[[-32 -67]
 [  0   0]
 [ -6   1]
 [  2   8]
 [-10 -18]]
->
[[-32 -67]
 [  0   0]]

[[-34  19  46]
 [ 41 -79 -36]]
->
[[-34  19]
 [ 41 -79]]

[[ -2  -1]
 [ 11  20]
 [-68 -54]]
->
[[-2 -1]
 [11 20]]

[[ 49 -21 -51]
 [ 31 -12 -51]
 [ 65  -8 -36]
 [ 26  -7   9]]
->
[[ 49 -21]
 [ 31 -12]]

[[58 74 50 67]
 [60 74 43 74]
 [75 81 91 74]]
->
[[58 74]
 [60 74]]

[[  2  15  -3  -1]
 [-24 -64  -2   0]
 [-19 -43  14   2]
 [-22 -26  14   2]]
->
[[  2  15]
 [-24 -64]]

[[  5  -9]
 [ 37 -39]
 [-15  17]
 [-66  62]]
->
[[  5  -9]
 [ 37 -39]]

[[ -5  22  30 -58]
 [ -5  -9   2 -18]
 [ -3 -44 -40  72]
 [ -5 -24   4 -38]]
->
[[-5 22]
 [-5 -9]]

[[ -4  21  21]
 [-20  -4 -16]
 [ 38  27  81]
 [ 26 -15 -16]]
->
[[ -4  21]
 [-20  -4]]
---
[[ 28  60]
 [  5 -34]
 [-33 -71]
 [-25  39]
 [ 15  38]]
->
[[ 28  60]
 [  5 -34]
 [-33 -71]]

[[ 30 -25 -64  53 -65]
 [-23 -26  73  42 -48]
 [ 15 -31  16  55 -54]]
->
[[ 30 -25]
 [-23 -26]
 [ 15 -31]]

[[ 22 -35   8 -38]
 [ -2 -14   6 -14]
 [ 33 -54  14 -64]]
->
[[ 22 -35]
 [ -2 -14]
 [ 33 -54]]

[[ -3  -1 -78]
 [ 54  -2 -65]
 [ 72   3  42]]
->
[[-3 -1]
 [54 -2]
 [72  3]]

[[ 85 -44  -5 -17 -17]
 [ 67  23 -32 -16  60]
 [ 78 -42 -17 -21 -34]
 [ 67  22 -32 -16  59]
 [ 85 -44  -5 -18 -16]]
->
[[ 85 -44]
 [ 67  23]
 [ 78 -42]]

[[-30  26 -50   6]
 [-15  11   1  12]
 [-37  32 -75   3]
 [-24  19 -26   9]
 [ -7   6 -17  -1]]
->
[[-30  26]
 [-15  11]
 [-37  32]]

[[-17   9  41  40  71]
 [  1  27  13  20  18]
 [  9  13  34  39  38]]
->
[[-17   9]
 [  1  27]
 [  9  13]]

[[-35 -10   3]
 [ 50  61  33]
 [-33 -64   8]
 [-23  18  -9]
 [ 57 -60   6]]
->
[[-35 -10]
 [ 50  61]
 [-33 -64]]

[[ 52  -5 -24  -9]
 [ -9 -11  67  18]
 [ 89  -5 -55 -25]
 [-82  -5 -12  10]]
->
[[ 52  -5]
 [ -9 -11]
 [ 89  -5]]
